Here is a tiny trained network, its code and every weight. The questions are about switching its units off for an input and a target symbol, where a switched-off unit gives its printed mean instead of its output.

import numpy as np


def w(rows, s, z=0):
    codes = np.array(rows[::2]) - 128.0
    scale = np.full(codes.shape[1], s)
    scale[-1] = z or s
    return codes * scale


def norm(h):
    return h / np.sqrt((h * h).mean(-1, keepdims=True) + 1e-5)


def softmax(a):
    e = np.exp(a - a.max(-1, keepdims=True))
    return e / e.sum(-1, keepdims=True)


def log_softmax(a):
    a = a - a.max(-1, keepdims=True)
    return a - np.log(np.exp(a).sum(-1, keepdims=True))


def net(x, mask):
    ids = ['γδζηθμπτφ'.index(c) for c in x.split()]
    T = len(ids)
    res = E[ids] + P[:T]
    u = 0
    for l in range(2):
        r = norm(res)
        for j in range(3):
            rows = slice(3 * j, 3 * j + 3)
            q, k, v = (r @ M[l][rows].T for M in (Q, K, V))
            z = softmax(np.where(np.tri(T) > 0, q @ k.T / 3**0.5, -1e9)) @ v
            o = O[l][rows]
            res = res + np.where(mask[u + j], z, o[:, -1]) @ o[:, :-1]
        u += 3
    return log_softmax(norm(res)[-1] @ U[:, :-1].T + U[:, -1])


Q, K, V, O = {}, {}, {}, {}
E = w([
[179,151,69,108],'γ',
[62,124,169,101],'δ',
[181,123,119,91],'ζ',
[115,180,89,159],'η',
[142,132,171,160],'θ',
[251,96,119,135],'μ',
[124,79,77,135],'π',
[70,101,104,132],'τ',
[67,103,139,142],'φ',
],0.018)
P = w([
[117,145,91,134],'0',
[173,89,116,101],'1',
[112,116,188,33],'2',
[150,165,97,7],'3',
[142,71,115,91],'4',
[141,119,149,150],'5',
[188,134,13,155],'6',
[218,97,91,167],'7',
[154,141,132,149],'8',
[124,198,86,165],'9',
[105,149,123,81],'10',
[159,143,129,148],'11',
[76,203,99,127],'12',
],0.012)
Q[0] = w([
[134,136,127,243],'0.h0',
[99,70,143,87],'0.h0',
[92,153,161,45],'0.h0',
[121,165,119,151],'0.h1',
[124,158,157,130],'0.h1',
[204,150,124,115],'0.h1',
[121,136,146,81],'0.h2',
[91,209,1,224],'0.h2',
[145,71,148,140],'0.h2',
],0.0097)
K[0] = w([
[169,98,2,61],'0.h0',
[52,211,229,98],'0.h0',
[68,79,141,117],'0.h0',
[135,47,113,76],'0.h1',
[146,80,227,112],'0.h1',
[33,117,176,68],'0.h1',
[72,162,124,90],'0.h2',
[119,200,219,180],'0.h2',
[141,66,119,143],'0.h2',
],0.0076)
V[0] = w([
[149,161,129,156],'0.h0',
[158,69,100,15],'0.h0',
[210,155,86,220],'0.h0',
[2,118,103,186],'0.h1',
[42,111,116,58],'0.h1',
[103,97,118,143],'0.h1',
[65,90,94,61],'0.h2',
[169,125,118,241],'0.h2',
[70,174,191,105],'0.h2',
],0.0092)
O[0] = w([
[151,145,255,121,96],'0.h0',
[71,92,63,241,254],'0.h0',
[73,115,135,109,108],'0.h0',
[157,71,202,147,140],'0.h1',
[142,173,79,152,202],'0.h1',
[85,167,73,26,148],'0.h1',
[176,159,110,115,191],'0.h2',
[106,144,83,251,98],'0.h2',
[94,190,83,146,72],'0.h2',
],0.005,0.0037)
Q[1] = w([
[157,160,63,167],'1.h0',
[63,205,147,106],'1.h0',
[76,116,234,213],'1.h0',
[152,153,81,203],'1.h1',
[99,133,105,254],'1.h1',
[164,138,68,96],'1.h1',
[189,51,38,129],'1.h2',
[126,88,124,161],'1.h2',
[180,226,133,119],'1.h2',
],0.0096)
K[1] = w([
[114,82,206,156],'1.h0',
[227,34,138,62],'1.h0',
[151,105,50,141],'1.h0',
[171,121,36,204],'1.h1',
[116,161,25,231],'1.h1',
[178,150,189,127],'1.h1',
[154,1,21,232],'1.h2',
[124,181,29,41],'1.h2',
[57,204,113,58],'1.h2',
],0.0082)
V[1] = w([
[36,65,132,89],'1.h0',
[102,163,76,128],'1.h0',
[110,116,169,194],'1.h0',
[78,82,143,181],'1.h1',
[63,181,107,145],'1.h1',
[136,94,2,193],'1.h1',
[109,155,147,45],'1.h2',
[163,126,122,76],'1.h2',
[224,142,98,108],'1.h2',
],0.0098)
O[1] = w([
[10,249,42,112,144],'1.h0',
[168,153,139,44,154],'1.h0',
[99,65,87,178,80],'1.h0',
[69,47,100,78,107],'1.h1',
[17,139,166,114,115],'1.h1',
[147,170,139,45,253],'1.h1',
[90,145,58,231,99],'1.h2',
[189,181,163,169,155],'1.h2',
[113,208,253,207,185],'1.h2',
],0.007,0.006)
U = w([
[77,125,110,85,68],'γ',
[146,174,190,178,121],'δ',
[131,164,60,81,37],'ζ',
[159,78,127,165,227],'η',
[81,38,60,255,255],'θ',
[73,124,167,101,169],'μ',
[124,88,86,42,122],'π',
[160,151,116,125,44],'τ',
[90,188,51,202,87],'φ',
],0.01,0.0036)

Each question gives the input, a string of symbols that net reads in full, and the target symbol t.
The units are the heads (3 rows each of Q, K, V and O). Each row of codes is followed by its name. A weight is (code - 128) times the scale printed after its matrix; where a second scale follows, it is the last column's (O and U).
mask holds one flag per head, layer by layer. A switched-off head (its flag False) gives its mean, the last column of its rows in O, instead of its output. The means were averaged over made-up inputs and are rounded, as every weight is.
A unit's drop is (log p(t) with every unit on - log p(t) with that unit switched off) / (log p(t) with every unit on - log p(t) with every unit switched off).
The circuit of an input: a set's keep is (log p(t) with only the set's units on - log p(t) with every unit switched off) / (log p(t) with every unit on - log p(t) with every unit switched off). Starting from all 6 units, units are removed one at a time, each time the one whose removal leaves the highest keep (on an exact tie, the one counted first), for as long as the keep stays at least 0.8.
units of the circuit, in order: the units of the circuit, biggest drop first
most important unit: the unit with the biggest drop
heads that matter: for each layer, one digit per head in row order, 1 if its drop is at least 0.15 and else 0, layers parted by /
drop when u is switched off: that unit's drop, to one decimal
input π μ η δ δ δ φ φ, target π: heads that matter	000 / 000
input θ φ η μ γ μ τ γ γ π π, target θ: heads that matter	110 / 110
input γ π η η η δ φ φ η η δ δ, target θ: heads that matter	100 / 011
input δ η δ δ, target φ: units of the circuit, in order	1.h2, 1.h1, 0.h0
input η μ η θ τ, target η: most important unit	0.h0
input δ η δ π, target φ: units of the circuit, in order	1.h1, 1.h2, 0.h0
input θ δ δ θ, target φ: units of the circuit, in order	1.h1, 1.h0
input η π μ γ τ δ δ δ, target η: units of the circuit, in order	0.h2, 1.h1
input τ π θ τ, target θ: heads that matter	000 / 110
input π θ η φ μ μ μ τ, target π: heads that matter	000 / 011
input μ ζ τ μ δ μ ζ φ, target μ: heads that matter	110 / 011
input η η μ φ, target η: heads that matter	111 / 110
input π ζ η γ η π π τ, target π: heads that matter	000 / 000
input μ μ θ θ, target θ: units of the circuit, in order	1.h1, 1.h0
input θ θ π π μ, target θ: units of the circuit, in order	1.h0, 0.h1
input η η η θ θ γ δ θ π, target π: most important unit	1.h2
input π δ η τ μ η ζ μ δ, target θ: heads that matter	001 / 011
input φ ζ η γ τ, target φ: heads that matter	111 / 011
input π γ ζ γ η η π φ, target π: heads that matter	000 / 010
input π μ π μ θ π θ δ, target π: most important unit	0.h0
input θ π τ θ δ δ φ φ μ δ π, target θ: drop when 1.h1 is switched off	1.1
input θ θ θ η, target θ: drop when 0.h2 is switched off	0.1
input π θ π η μ θ μ δ δ γ π δ θ, target φ: drop when 1.h2 is switched off	0.6
input θ π γ θ γ, target θ: drop when 0.h1 is switched off	0.1
